Here is a tiny trained network, its code and every weight. The questions are about switching its units off for an input and a class, where a switched-off unit gives its printed mean instead of its output.

import numpy as np


def w(rows, s, z=0):
    codes = np.array(rows[::2]) - 128.0
    scale = np.full(codes.shape[1], s)
    scale[-1] = z or s
    return codes * scale


def norm(h):
    return h / np.sqrt((h * h).mean(-1, keepdims=True) + 1e-5)


def f(y):
    return y / 2 * (1 + np.tanh(0.7978845608 * (y + 0.044715 * y**3)))


def log_softmax(a):
    a = a - a.max(-1, keepdims=True)
    return a - np.log(np.exp(a).sum(-1, keepdims=True))


def net(x, mask):
    res = np.array(x, float).reshape(1, 7) / 4 @ E
    u = 0
    for l in range(2):
        y = f(norm(res) @ A[l][:, :-1].T + A[l][:, -1])
        res = res + np.where(mask[u : u + 13], y, B[l][:, -1]) @ B[l][:, :-1]
        u += 13
    return log_softmax(norm(res)[-1] @ U[:, :-1].T + U[:, -1])


A, B = {}, {}
E = w([
[254,98,77,68,75,182],'x0',
[107,139,161,254,107,199],'x1',
[120,57,148,150,157,72],'x2',
[206,201,134,213,73,90],'x3',
[128,113,210,151,150,170],'x4',
[66,168,181,54,99,140],'x5',
[167,239,190,127,167,168],'x6',
],0.0046)
A[0] = w([
[151,124,117,47,137,122,74],'0.n0',
[131,158,168,79,154,143,90],'0.n1',
[35,123,117,72,90,139,4],'0.n2',
[106,137,112,134,168,133,138],'0.n3',
[156,173,137,126,151,105,88],'0.n4',
[156,100,97,198,99,101,88],'0.n5',
[105,106,173,163,160,144,121],'0.n6',
[86,58,191,118,218,149,6],'0.n7',
[131,193,215,128,155,99,54],'0.n8',
[148,99,111,175,98,93,75],'0.n9',
[153,122,83,7,157,79,28],'0.n10',
[131,59,102,107,142,124,93],'0.n11',
[236,135,78,149,125,223,20],'0.n12',
],0.011,0.0026)
B[0] = w([
[118,125,98,111,128,93,184],'0.n0',
[126,120,111,173,125,98,155],'0.n1',
[108,118,147,116,81,210,171],'0.n2',
[159,126,137,129,105,116,144],'0.n3',
[104,138,138,145,132,153,148],'0.n4',
[99,110,156,153,88,100,193],'0.n5',
[150,129,144,110,153,108,180],'0.n6',
[168,68,189,121,187,107,212],'0.n7',
[104,189,106,158,163,137,198],'0.n8',
[106,129,131,161,107,108,165],'0.n9',
[97,168,159,63,109,60,247],'0.n10',
[127,184,131,141,142,140,189],'0.n11',
[252,137,128,98,96,186,254],'0.n12',
],0.021,0.0051)
A[1] = w([
[140,163,159,42,183,159,143],'1.n0',
[109,96,98,204,76,101,72],'1.n1',
[107,73,59,229,68,67,12],'1.n2',
[69,78,112,96,109,215,45],'1.n3',
[91,118,109,135,147,64,116],'1.n4',
[132,21,98,138,255,115,53],'1.n5',
[153,46,122,77,106,96,160],'1.n6',
[79,141,28,9,122,36,18],'1.n7',
[61,114,151,88,132,123,109],'1.n8',
[100,203,35,191,209,141,1],'1.n9',
[195,134,145,126,143,114,147],'1.n10',
[77,131,126,129,165,96,135],'1.n11',
[27,58,91,100,100,239,35],'1.n12',
],0.011,0.0028)
B[1] = w([
[98,103,112,188,97,69,230],'1.n0',
[113,125,203,179,101,73,150],'1.n1',
[125,118,193,212,45,47,162],'1.n2',
[143,76,39,149,116,103,131],'1.n3',
[155,110,106,112,84,172,169],'1.n4',
[128,70,196,83,213,140,204],'1.n5',
[104,224,104,181,167,164,195],'1.n6',
[80,187,102,31,173,25,254],'1.n7',
[205,120,92,119,132,139,172],'1.n8',
[44,206,83,214,181,197,184],'1.n9',
[69,96,116,67,97,185,210],'1.n10',
[161,115,127,89,109,195,176],'1.n11',
[102,29,4,167,132,112,146],'1.n12',
],0.018,0.0055)
U = w([
[124,106,196,193,32,57,110],'0',
[92,185,74,1,120,23,248],'1',
[107,18,10,132,115,130,25],'2',
[236,148,112,73,43,224,216],'3',
[122,35,216,91,249,145,119],'4',
[58,212,97,188,200,205,78],'5',
],0.012,0.0012)

Each question gives the input, the list of numbers given to net, and the class t.
The units are the neurons (one row each of A and B). Each row of codes is followed by its name. A weight is (code - 128) times the scale printed after its matrix; where a second scale follows, it is the last column's (A, B and U).
mask holds one flag per neuron, layer by layer. A switched-off neuron (its flag False) gives its mean, the last column of its row in B, instead of its output. The means were averaged over made-up inputs and are rounded, as every weight is.
A unit's drop is (log p(t) with every unit on - log p(t) with that unit switched off) / (log p(t) with every unit on - log p(t) with every unit switched off).
The circuit of an input: a set's keep is (log p(t) with only the set's units on - log p(t) with every unit switched off) / (log p(t) with every unit on - log p(t) with every unit switched off). Starting from the 12 units with the biggest drops (on a tie, the unit counted first), units are removed one at a time, each time the one whose removal leaves the highest keep (on an exact tie, the one counted first), for as long as the keep stays at least 0.8.
units of the circuit, in order: the units of the circuit, biggest drop first
top k neurons: the k neurons with the biggest drops, biggest first
k most important neurons of layer l: the k neurons of layer l with the biggest drops, biggest first
drop of u: that unit's drop, to one decimal
input [0,-1,3,7,8,1,0], class 5: units of the circuit, in order : (0.n8)
input [-4,-2,7,1,-1,-2,-5], class 0: units of the circuit, in order : (0.n9, 1.n2)
input [-2,0,4,3,0,3,-1], class 5: units of the circuit, in order : (0.n8, 0.n10)
input [-2,-4,-6,3,-1,6,2], class 5: top 4 neurons : (0.n8, 1.n9, 0.n1, 0.n4)
input [-8,6,-8,-3,-6,2,1], class 2: 2 most important neurons of layer 0 : (0.n2, 0.n11)
input [4,-1,-3,-6,7,7,4], class 4: 3 most important neurons of layer 0 : (0.n7, 0.n12, 0.n1)
input [6,6,0,-3,8,5,3], class 3: top 2 neurons : (0.n12, 1.n5)
input [-8,0,-3,-6,0,1,7], class 4: top 2 neurons : (0.n7, 1.n5)
input [5,-5,-4,1,3,-4,2], class 3: top 2 neurons : (0.n12, 1.n7)
input [-8,0,-1,0,0,7,0], class 5: top 2 neurons : (0.n8, 0.n1)
input [1,3,-7,0,-3,-8,-7], class 0: top 2 neurons : (0.n5, 0.n9)
input [-5,4,3,6,-5,8,-2], class 5: top 3 neurons : (0.n8, 1.n9, 0.n10)
input [3,-4,-2,8,6,1,-5], class 3: 2 most important neurons of layer 0 : (0.n12, 0.n1)
input [8,-1,6,6,5,8,3], class 3: units of the circuit, in order : (1.n7)
input [3,2,-7,-4,-3,8,1], class 2: drop of 0.n2 : 0.8
input [0,0,-7,2,8,3,-3], class 5: drop of 0.n10 : 0.0
input [6,-6,7,7,4,-4,-6], class 0: drop of 0.n5 : 0.9
input [-7,-4,-8,2,5,2,-6], class 2: drop of 0.n2 : 0.5
input [-7,-4,-3,-7,-3,0,-6], class 2: 2 most important neurons of layer 0 : (0.n2, 0.n6)
input [3,2,0,-8,0,-6,-1], class 4: units of the circuit, in order : (0.n7)
